Here is a tiny trained network, its code and every weight. The questions are about switching its units off for an input and a target symbol, where a switched-off unit gives its printed mean instead of its output.

import numpy as np


def w(rows, s, z=0):
    codes = np.array(rows[::2]) - 128.0
    scale = np.full(codes.shape[1], s)
    scale[-1] = z or s
    return codes * scale


def f(y):
    return np.maximum(y, 0)


def softmax(a):
    e = np.exp(a - a.max(-1, keepdims=True))
    return e / e.sum(-1, keepdims=True)


def log_softmax(a):
    a = a - a.max(-1, keepdims=True)
    return a - np.log(np.exp(a).sum(-1, keepdims=True))


def net(x, mask):
    ids = ['βδεζπτφω'.index(c) for c in x.split()]
    T = len(ids)
    res = E[ids] + P[:T]
    r = res
    for j in range(3):
        rows = slice(2 * j, 2 * j + 2)
        q, k, v = (r @ M[0][rows].T for M in (Q, K, V))
        z = softmax(np.where(np.tri(T) > 0, q @ k.T / 2**0.5, -1e9)) @ v
        o = O[0][rows]
        res = res + np.where(mask[j], z, o[:, -1]) @ o[:, :-1]
    y = f(res @ A[0][:, :-1].T + A[0][:, -1])
    res = res + np.where(mask[3:15], y, B[0][:, -1]) @ B[0][:, :-1]
    return log_softmax(res[-1] @ U[:, :-1].T + U[:, -1])


Q, K, V, O, A, B = {}, {}, {}, {}, {}, {}
E = w([
[197,62,168],'β',
[54,104,151],'δ',
[190,196,117],'ε',
[190,139,146],'ζ',
[200,132,1],'π',
[59,115,167],'τ',
[198,70,179],'φ',
[59,90,114],'ω',
],0.015)
P = w([
[254,54,169],'0',
[208,83,165],'1',
[171,95,160],'2',
[148,109,160],'3',
[130,114,151],'4',
[115,123,150],'5',
[104,130,144],'6',
[94,134,137],'7',
[83,139,132],'8',
[78,147,126],'9',
[66,150,124],'10',
[63,153,111],'11',
[57,163,110],'12',
[53,166,110],'13',
],0.0069)
Q[0] = w([
[4,159,132],'h1',
[116,164,124],'h1',
[120,144,180],'h2',
[161,150,117],'h2',
[110,106,108],'h3',
[112,130,137],'h3',
],0.035)
K[0] = w([
[34,251,51],'h1',
[21,181,87],'h1',
[185,113,191],'h2',
[160,195,103],'h2',
[109,84,72],'h3',
[91,112,152],'h3',
],0.018)
V[0] = w([
[142,155,104],'h1',
[160,212,246],'h1',
[143,22,128],'h2',
[151,132,58],'h2',
[100,110,251],'h3',
[67,147,117],'h3',
],0.011)
O[0] = w([
[102,122,120,47],'h1',
[147,141,10,185],'h1',
[97,63,164,253],'h2',
[181,112,151,190],'h2',
[143,34,128,104],'h3',
[183,150,138,8],'h3',
],0.011,0.0026)
A[0] = w([
[216,120,117,36],'n1',
[95,106,45,121],'n2',
[138,79,140,103],'n3',
[61,149,156,135],'n4',
[87,228,134,55],'n5',
[63,182,123,107],'n6',
[86,92,61,2],'n7',
[46,112,81,88],'n8',
[175,183,107,146],'n9',
[78,111,70,208],'n10',
[102,79,107,240],'n11',
[255,122,163,164],'n12',
],0.012,0.0043)
B[0] = w([
[27,131,197,189],'n1',
[75,115,176,180],'n2',
[77,131,122,195],'n3',
[169,37,137,197],'n4',
[220,192,200,176],'n5',
[78,173,134,156],'n6',
[29,146,148,146],'n7',
[62,202,124,187],'n8',
[185,90,145,249],'n9',
[198,156,82,207],'n10',
[214,179,122,255],'n11',
[54,57,6,248],'n12',
],0.019,0.0066)
U = w([
[76,106,87,226],'β',
[254,146,64,242],'δ',
[66,245,92,100],'ε',
[130,167,124,22],'ζ',
[101,85,204,41],'π',
[136,174,123,82],'τ',
[124,153,144,63],'φ',
[163,96,180,4],'ω',
],0.0086,0.003)

Each question gives the input, a string of symbols that net reads in full, and the target symbol t.
The units are the heads (2 rows each of Q, K, V and O) and the neurons (one row each of A and B). Each row of codes is followed by its name. A weight is (code - 128) times the scale printed after its matrix; where a second scale follows, it is the last column's (O, A, B and U).
mask holds one flag per unit, heads first, then neurons. A switched-off unit (its flag False) gives its mean, the last column of its rows in O or B, instead of its output. The means were averaged over made-up inputs and are rounded, as every weight is.
A unit's drop is (log p(t) with every unit on - log p(t) with that unit switched off) / (log p(t) with every unit on - log p(t) with every unit switched off).
The circuit of an input: a set's keep is (log p(t) with only the set's units on - log p(t) with every unit switched off) / (log p(t) with every unit on - log p(t) with every unit switched off). Starting from the 12 units with the biggest drops (on a tie, the unit counted first), units are removed one at a time, each time the one whose removal leaves the highest keep (on an exact tie, the one counted first), for as long as the keep stays at least 0.8.
units of the circuit, in order: the units of the circuit, biggest drop first
unit that matters most: the unit with the biggest drop
k most important neurons: the k neurons with the biggest drops, biggest first
which heads matter: for each layer, one digit per head in row order, 1 if its drop is at least 0.15 and else 0, layers parted by /
drop of u: that unit's drop, to one decimal
input π δ δ φ ε, target β: which heads matter => 010
input ε ε δ δ ε ε π ε π β ε τ, target ε: 3 most important neurons => (n8; n9; n6)
input π φ τ π δ ζ ε τ π δ ε ω, target ε: units of the circuit, in order => (n8)
input δ τ π δ τ, target δ: 3 most important neurons => (n11; n1; n2)
input π ζ π ω, target π: which heads matter => 100
input ζ π ω π ζ ε δ φ ω π ω, target π: 2 most important neurons => (n4; n12)
input ε π τ β δ ε ε π τ ε ζ, target β: which heads matter => 010
input β δ ε, target β: which heads matter => 000
input β δ δ δ ω, target δ: which heads matter => 101
input δ δ τ, target δ: units of the circuit, in order => (n11; h3)
input ε ω ω ζ δ ζ ω δ ε δ, target ε: which heads matter => 110
input ε β ε π, target β: units of the circuit, in order => (h2; n12)
input ε τ π ε τ, target ε: 3 most important neurons => (n8; n9; n7)
input φ τ β ω π ε ω β π δ ω π τ, target π: units of the circuit, in order => (h1; n4)
input ε ω ω δ π β, target β: unit that matters most => n12
input δ ε φ ζ, target β: which heads matter => 000
input ε δ ε π, target β: 4 most important neurons => (n1; n2; n11; n12)
input δ π ε ε ε ω δ δ, target δ: 3 most important neurons => (n1; n11; n4)
input β δ ω, target δ: 4 most important neurons => (n11; n1; n2; n12)
input ζ τ δ δ φ τ ε φ τ τ π ω π τ, target π: unit that matters most => h1
input β π δ, target π: 3 most important neurons => (n4; n12; n3)
input ε ε ζ ε δ ζ δ δ, target δ: drop of h1 => 0.4
input ε π ω φ, target β: drop of n10 => 0.1
input ε ε ε ζ ω π φ β π δ, target π: drop of n4 => 1.1
input π φ π β ε ε ω, target ε: drop of h1 => 0.0
